Below are the code and all the weights of a small trained network. Each question names an input and a target symbol and asks about switching units off, where a switched-off unit gives its printed mean instead of its output.

import numpy as np


def w(rows, s, z=0):
    codes = np.array(rows[::2]) - 128.0
    scale = np.full(codes.shape[1], s)
    scale[-1] = z or s
    return codes * scale


def softmax(a):
    e = np.exp(a - a.max(-1, keepdims=True))
    return e / e.sum(-1, keepdims=True)


def log_softmax(a):
    a = a - a.max(-1, keepdims=True)
    return a - np.log(np.exp(a).sum(-1, keepdims=True))


def net(x, mask):
    ids = ['ΔΛΣβγεηθξτψ'.index(c) for c in x.split()]
    T = len(ids)
    res = E[ids] + P[:T]
    u = 0
    for l in range(3):
        r = res
        for j in range(2):
            rows = slice(4 * j, 4 * j + 4)
            q, k, v = (r @ M[l][rows].T for M in (Q, K, V))
            z = softmax(np.where(np.tri(T) > 0, q @ k.T / 4**0.5, -1e9)) @ v
            o = O[l][rows]
            res = res + np.where(mask[u + j], z, o[:, -1]) @ o[:, :-1]
        u += 2
    return log_softmax(res[-1] @ U[:, :-1].T + U[:, -1])


Q, K, V, O = {}, {}, {}, {}
E = w([
[146,84,141,126],'Δ',
[137,143,141,108],'Λ',
[69,151,128,129],'Σ',
[142,108,102,112],'β',
[187,236,53,110],'γ',
[92,187,76,194],'ε',
[183,123,139,61],'η',
[180,230,156,62],'θ',
[185,192,80,121],'ξ',
[228,211,171,155],'τ',
[251,171,61,195],'ψ',
],0.016)
P = w([
[112,53,109,112],'0',
[41,170,137,205],'1',
[212,90,74,177],'2',
[107,208,113,254],'3',
[253,96,72,114],'4',
[30,170,213,139],'5',
],0.0095)
Q[0] = w([
[166,96,164,125],'0.h1',
[163,134,20,56],'0.h1',
[125,118,212,113],'0.h1',
[56,176,113,129],'0.h1',
[72,88,152,177],'0.h2',
[27,136,72,121],'0.h2',
[190,171,76,255],'0.h2',
[61,89,135,88],'0.h2',
],0.0099)
K[0] = w([
[114,152,38,252],'0.h1',
[160,171,116,116],'0.h1',
[130,139,132,195],'0.h1',
[61,150,170,112],'0.h1',
[86,149,127,174],'0.h2',
[115,101,127,124],'0.h2',
[223,177,135,158],'0.h2',
[90,164,144,58],'0.h2',
],0.011)
V[0] = w([
[108,71,186,254],'0.h1',
[89,167,140,24],'0.h1',
[167,62,46,177],'0.h1',
[88,115,144,58],'0.h1',
[145,33,159,101],'0.h2',
[175,59,138,169],'0.h2',
[176,163,232,137],'0.h2',
[203,111,121,11],'0.h2',
],0.0083)
O[0] = w([
[99,230,106,119,48],'0.h1',
[140,110,217,55,90],'0.h1',
[136,149,81,108,178],'0.h1',
[126,74,218,167,48],'0.h1',
[110,120,40,221,1],'0.h2',
[133,63,87,254,131],'0.h2',
[199,150,161,169,154],'0.h2',
[161,90,197,120,163],'0.h2',
],0.007,0.0052)
Q[1] = w([
[64,119,147,21],'1.h1',
[8,172,144,120],'1.h1',
[159,187,87,94],'1.h1',
[193,118,116,189],'1.h1',
[193,143,25,90],'1.h2',
[136,77,127,87],'1.h2',
[114,112,102,97],'1.h2',
[138,158,172,65],'1.h2',
],0.011)
K[1] = w([
[109,132,129,47],'1.h1',
[9,136,121,114],'1.h1',
[89,64,126,202],'1.h1',
[141,102,103,63],'1.h1',
[148,183,139,199],'1.h2',
[99,185,174,157],'1.h2',
[182,156,169,123],'1.h2',
[147,106,140,146],'1.h2',
],0.012)
V[1] = w([
[96,203,160,189],'1.h1',
[113,162,157,116],'1.h1',
[196,81,90,99],'1.h1',
[162,203,111,126],'1.h1',
[2,119,47,91],'1.h2',
[78,173,102,173],'1.h2',
[125,112,81,118],'1.h2',
[135,184,143,73],'1.h2',
],0.0088)
O[1] = w([
[181,145,133,144,95],'1.h1',
[135,191,118,130,95],'1.h1',
[47,175,164,106,226],'1.h1',
[188,191,63,128,204],'1.h1',
[69,147,93,3,2],'1.h2',
[23,42,183,214,113],'1.h2',
[98,93,72,109,143],'1.h2',
[131,123,110,19,152],'1.h2',
],0.007,0.006)
Q[2] = w([
[178,185,160,152],'2.h1',
[177,8,188,43],'2.h1',
[113,178,101,99],'2.h1',
[155,124,189,85],'2.h1',
[120,109,38,124],'2.h2',
[80,196,71,180],'2.h2',
[92,83,62,106],'2.h2',
[254,88,214,92],'2.h2',
],0.0067)
K[2] = w([
[158,77,43,128],'2.h1',
[111,203,179,142],'2.h1',
[131,19,104,130],'2.h1',
[132,155,33,186],'2.h1',
[90,35,32,240],'2.h2',
[153,252,131,156],'2.h2',
[2,186,142,118],'2.h2',
[106,37,110,219],'2.h2',
],0.0066)
V[2] = w([
[89,204,123,164],'2.h1',
[147,161,162,69],'2.h1',
[68,115,90,167],'2.h1',
[165,116,95,185],'2.h1',
[169,97,220,79],'2.h2',
[1,181,71,111],'2.h2',
[100,146,118,75],'2.h2',
[25,76,154,107],'2.h2',
],0.0091)
O[2] = w([
[188,2,101,107,125],'2.h1',
[196,237,127,47,129],'2.h1',
[142,101,199,94,111],'2.h1',
[45,62,66,192,156],'2.h1',
[219,181,173,152,112],'2.h2',
[116,104,195,83,56],'2.h2',
[168,62,105,121,99],'2.h2',
[149,195,144,177,2],'2.h2',
],0.0078,0.012)
U = w([
[113,73,169,151,95],'Δ',
[69,199,156,149,77],'Λ',
[78,160,170,107,162],'Σ',
[71,152,178,140,208],'β',
[195,57,94,33,94],'γ',
[92,135,108,68,99],'ε',
[131,135,152,127,179],'η',
[172,115,157,110,204],'θ',
[128,146,104,84,255],'ξ',
[255,34,124,160,101],'τ',
[108,110,40,104,21],'ψ',
],0.0067,0.0044)

Each question gives the input, a string of symbols that net reads in full, and the target symbol t.
The units are the heads (4 rows each of Q, K, V and O). Each row of codes is followed by its name. A weight is (code - 128) times the scale printed after its matrix; where a second scale follows, it is the last column's (O and U).
mask holds one flag per head, layer by layer. A switched-off head (its flag False) gives its mean, the last column of its rows in O, instead of its output. The means were averaged over made-up inputs and are rounded, as every weight is.
A unit's drop is (log p(t) with every unit on - log p(t) with that unit switched off) / (log p(t) with every unit on - log p(t) with every unit switched off).
The circuit of an input: a set's keep is (log p(t) with only the set's units on - log p(t) with every unit switched off) / (log p(t) with every unit on - log p(t) with every unit switched off). Starting from all 6 units, units are removed one at a time, each time the one whose removal leaves the highest keep (on an exact tie, the one counted first), for as long as the keep stays at least 0.8.
units of the circuit, in order: the units of the circuit, biggest drop first
unit that matters most: the unit with the biggest drop
which heads matter: for each layer, one digit per head in row order, 1 if its drop is at least 0.15 and else 0, layers parted by /
input γ τ τ γ β Σ, target ψ: which heads matter : 01 / 11 / 11
input ψ τ θ τ, target Δ: which heads matter : 11 / 01 / 10
input γ ψ γ ψ ξ, target ψ: unit that matters most : 2.h2
input θ γ ξ τ ε, target τ: units of the circuit, in order : (1.h2, 0.h1)
input γ γ ψ θ γ Λ, target Δ: units of the circuit, in order : (2.h1, 0.h1, 0.h2, 1.h2)
input θ η Λ Δ, target τ: units of the circuit, in order : (1.h2, 2.h2, 0.h1)
input θ Σ γ τ ψ, target ψ: units of the circuit, in order : (2.h2, 0.h1, 2.h1)
input τ ε Σ η, target ψ: which heads matter : 11 / 10 / 11
input Σ τ τ τ Δ θ, target ψ: which heads matter : 11 / 11 / 11
input τ θ τ Δ γ, target τ: which heads matter : 01 / 01 / 00
input θ τ γ τ, target τ: units of the circuit, in order : (1.h2, 2.h2, 0.h1)
input γ γ η Σ ψ, target ψ: which heads matter : 10 / 00 / 01
input τ Σ ξ γ θ, target τ: units of the circuit, in order : (0.h2, 1.h2)
input γ ψ τ θ Δ τ, target ψ: which heads matter : 11 / 11 / 11
input ψ Δ Σ Δ, target Δ: units of the circuit, in order : (2.h1, 0.h2, 1.h2)
input ψ ψ Λ, target ψ: which heads matter : 10 / 00 / 00
input θ τ Λ γ, target τ: units of the circuit, in order : (0.h1, 1.h2, 2.h2)
input γ γ γ Λ Σ, target γ: units of the circuit, in order : (0.h2, 1.h2, 2.h2)
input τ Δ τ ε, target ψ: which heads matter : 10 / 10 / 11
input ψ γ ψ τ, target Δ: which heads matter : 01 / 01 / 10
input τ ε τ γ, target ψ: units of the circuit, in order : (2.h2, 2.h1, 0.h1, 1.h1)
input τ τ ψ ψ θ γ, target Δ: which heads matter : 11 / 01 / 10
